Below are the code and all the weights of a small trained network. Each question names an input and a target symbol and asks about switching units off, where a switched-off unit gives its printed mean instead of its output.

import numpy as np


def w(rows, s, z=0):
    codes = np.array(rows[::2]) - 128.0
    scale = np.full(codes.shape[1], s)
    scale[-1] = z or s
    return codes * scale


def f(y):
    return np.maximum(y, 0)


def softmax(a):
    e = np.exp(a - a.max(-1, keepdims=True))
    return e / e.sum(-1, keepdims=True)


def log_softmax(a):
    a = a - a.max(-1, keepdims=True)
    return a - np.log(np.exp(a).sum(-1, keepdims=True))


def net(x, mask):
    ids = ['Ξγελστ'.index(c) for c in x.split()]
    T = len(ids)
    res = E[ids] + P[:T]
    u = 0
    for l in range(2):
        q, k, v = (res @ M[l].T for M in (Q, K, V))
        z = softmax(np.where(np.tri(T) > 0, q @ k.T / 3**0.5, -1e9)) @ v
        res = res + np.where(mask[u], z, O[l][:, -1]) @ O[l][:, :-1]
        u += 1
        y = f(res @ A[l][:, :-1].T + A[l][:, -1])
        res = res + np.where(mask[u : u + 12], y, B[l][:, -1]) @ B[l][:, :-1]
        u += 12
    return log_softmax(res[-1] @ U[:, :-1].T + U[:, -1])


Q, K, V, O, A, B = {}, {}, {}, {}, {}, {}
E = w([
[68,123,106],'Ξ',
[190,118,43],'γ',
[131,20,45],'ε',
[168,98,166],'λ',
[131,228,252],'σ',
[154,188,82],'τ',
],0.02)
P = w([
[98,168,119],'0',
[94,162,121],'1',
[251,129,136],'2',
[96,129,113],'3',
[92,157,129],'4',
[226,105,165],'5',
[97,127,111],'6',
[90,155,126],'7',
[203,77,184],'8',
[91,123,109],'9',
[82,142,136],'10',
],0.013)
Q[0] = w([
[23,106,160],'0.h0',
[72,3,64],'0.h0',
[97,65,122],'0.h0',
],0.0064)
K[0] = w([
[67,40,217],'0.h0',
[149,17,52],'0.h0',
[1,167,102],'0.h0',
],0.0047)
V[0] = w([
[164,151,4],'0.h0',
[254,174,104],'0.h0',
[93,159,100],'0.h0',
],0.0031)
O[0] = w([
[84,62,231,1],'0.h0',
[32,171,3,38],'0.h0',
[196,149,57,203],'0.h0',
],0.0056,0.00063)
A[0] = w([
[209,116,199,2],'0.n0',
[187,2,116,127],'0.n1',
[119,176,151,2],'0.n2',
[128,114,179,232],'0.n3',
[233,197,12,216],'0.n4',
[184,114,216,89],'0.n5',
[42,160,193,81],'0.n6',
[63,80,173,32],'0.n7',
[80,129,79,208],'0.n8',
[143,91,179,94],'0.n9',
[29,79,28,80],'0.n10',
[101,2,89,176],'0.n11',
],0.0098,0.0043)
B[0] = w([
[83,120,2,172],'0.n0',
[92,116,175,226],'0.n1',
[107,156,197,165],'0.n2',
[168,191,136,220],'0.n3',
[138,173,90,220],'0.n4',
[130,100,111,204],'0.n5',
[101,221,160,236],'0.n6',
[116,150,156,150],'0.n7',
[102,154,109,227],'0.n8',
[195,132,81,150],'0.n9',
[115,4,101,254],'0.n10',
[253,99,127,250],'0.n11',
],0.0084,0.0057)
Q[1] = w([
[196,136,101],'1.h0',
[169,36,4],'1.h0',
[181,162,153],'1.h0',
],0.012)
K[1] = w([
[83,169,3],'1.h0',
[185,23,17],'1.h0',
[159,79,184],'1.h0',
],0.0052)
V[1] = w([
[187,145,100],'1.h0',
[48,179,134],'1.h0',
[2,158,182],'1.h0',
],0.0062)
O[1] = w([
[41,204,44,192],'1.h0',
[235,160,90,62],'1.h0',
[2,65,215,6],'1.h0',
],0.0091,0.0026)
A[1] = w([
[189,105,157,176],'1.n0',
[155,107,66,210],'1.n1',
[41,154,165,166],'1.n2',
[134,64,80,187],'1.n3',
[19,254,133,177],'1.n4',
[99,191,173,2],'1.n5',
[163,119,114,117],'1.n6',
[174,110,143,157],'1.n7',
[231,144,200,195],'1.n8',
[34,62,124,62],'1.n9',
[103,126,132,70],'1.n10',
[169,180,128,85],'1.n11',
],0.013,0.0074)
B[1] = w([
[49,157,2,161],'1.n0',
[127,145,193,214],'1.n1',
[78,87,110,195],'1.n2',
[186,137,213,195],'1.n3',
[164,54,76,252],'1.n4',
[162,139,217,176],'1.n5',
[112,113,133,155],'1.n6',
[76,117,74,154],'1.n7',
[84,208,142,199],'1.n8',
[82,161,120,155],'1.n9',
[162,175,5,130],'1.n10',
[120,111,124,169],'1.n11',
],0.0094,0.018)
U = w([
[17,25,70,97],'Ξ',
[222,169,150,107],'γ',
[213,2,132,18],'ε',
[36,234,132,254],'λ',
[112,93,213,185],'σ',
[155,54,63,92],'τ',
],0.0081,0.004)

Each question gives the input, a string of symbols that net reads in full, and the target symbol t.
The units are the heads (3 rows each of Q, K, V and O) and the neurons (one row each of A and B). Each row of codes is followed by its name. A weight is (code - 128) times the scale printed after its matrix; where a second scale follows, it is the last column's (O, A, B and U).
mask holds one flag per unit, layer by layer, with each layer's heads first. A switched-off unit (its flag False) gives its mean, the last column of its rows in O or B, instead of its output. The means were averaged over made-up inputs and are rounded, as every weight is.
A unit's drop is (log p(t) with every unit on - log p(t) with that unit switched off) / (log p(t) with every unit on - log p(t) with every unit switched off).
The circuit of an input: a set's keep is (log p(t) with only the set's units on - log p(t) with every unit switched off) / (log p(t) with every unit on - log p(t) with every unit switched off). Starting from the 12 units with the biggest drops (on a tie, the unit counted first), units are removed one at a time, each time the one whose removal leaves the highest keep (on an exact tie, the one counted first), for as long as the keep stays at least 0.8.
circuit, biggest first: the units of the circuit, biggest drop first
unit that matters most: the unit with the biggest drop
top k neurons: the k neurons with the biggest drops, biggest first
top k neurons in layer l: the k neurons of layer l with the biggest drops, biggest first
drop of u: that unit's drop, to one decimal
input Ξ γ σ τ σ Ξ Ξ ε τ, target λ: unit that matters most : 1.n3
input τ τ σ τ, target τ: top 2 neurons in layer 1 : 1.n4; 1.n8
input σ ε Ξ σ Ξ Ξ ε Ξ ε, target λ: circuit, biggest first : 1.n0; 1.n8; 0.n11; 1.n4
input γ σ Ξ, target γ: circuit, biggest first : 1.h0; 1.n2
input λ σ σ σ Ξ ε, target γ: top 2 neurons in layer 1 : 1.n3; 1.n1
input σ σ σ λ, target λ: circuit, biggest first : 1.n4; 0.n10
input Ξ Ξ λ Ξ Ξ Ξ σ, target σ: top 3 neurons : 1.n5; 1.n4; 0.n11
input Ξ σ σ σ σ ε σ Ξ Ξ ε, target ε: top 4 neurons : 1.n3; 0.n11; 0.n10; 1.n8
input γ σ Ξ Ξ Ξ γ, target λ: top 3 neurons : 1.n4; 0.n10; 0.n1
input Ξ σ σ Ξ, target σ: top 4 neurons in layer 1 : 1.n4; 1.n0; 1.n3; 1.n8
input ε Ξ λ σ Ξ τ Ξ σ τ, target λ: top 3 neurons in layer 0 : 0.n10; 0.n8; 0.n1
input σ σ ε, target γ: circuit, biggest first : 0.n11; 1.h0; 1.n1
input γ σ σ σ σ Ξ, target γ: top 4 neurons in layer 0 : 0.n6; 0.n4; 0.n2; 0.n1
input σ λ σ, target λ: circuit, biggest first : 1.n8
input λ ε λ ε, target ε: top 2 neurons in layer 1 : 1.n3; 1.n8
input Ξ λ λ ε Ξ τ ε γ, target γ: top 2 neurons in layer 0 : 0.n11; 0.n6
input ε Ξ σ σ σ λ σ λ Ξ, target λ: top 2 neurons in layer 0 : 0.n10; 0.n0
input Ξ λ Ξ ε Ξ ε, target λ: top 4 neurons in layer 1 : 1.n0; 1.n8; 1.n4; 1.n7
input Ξ Ξ Ξ Ξ γ Ξ γ Ξ γ, target λ: top 2 neurons in layer 1 : 1.n4; 1.n0
input Ξ Ξ Ξ, target λ: circuit, biggest first : 1.n4
input ε σ λ ε σ Ξ Ξ λ σ, target λ: drop of 1.n3 : 0.1
input γ Ξ Ξ σ Ξ Ξ σ σ Ξ Ξ, target σ: drop of 1.n4 : 0.6
input Ξ Ξ ε Ξ σ σ ε σ, target σ: drop of 1.n5 : 1.5
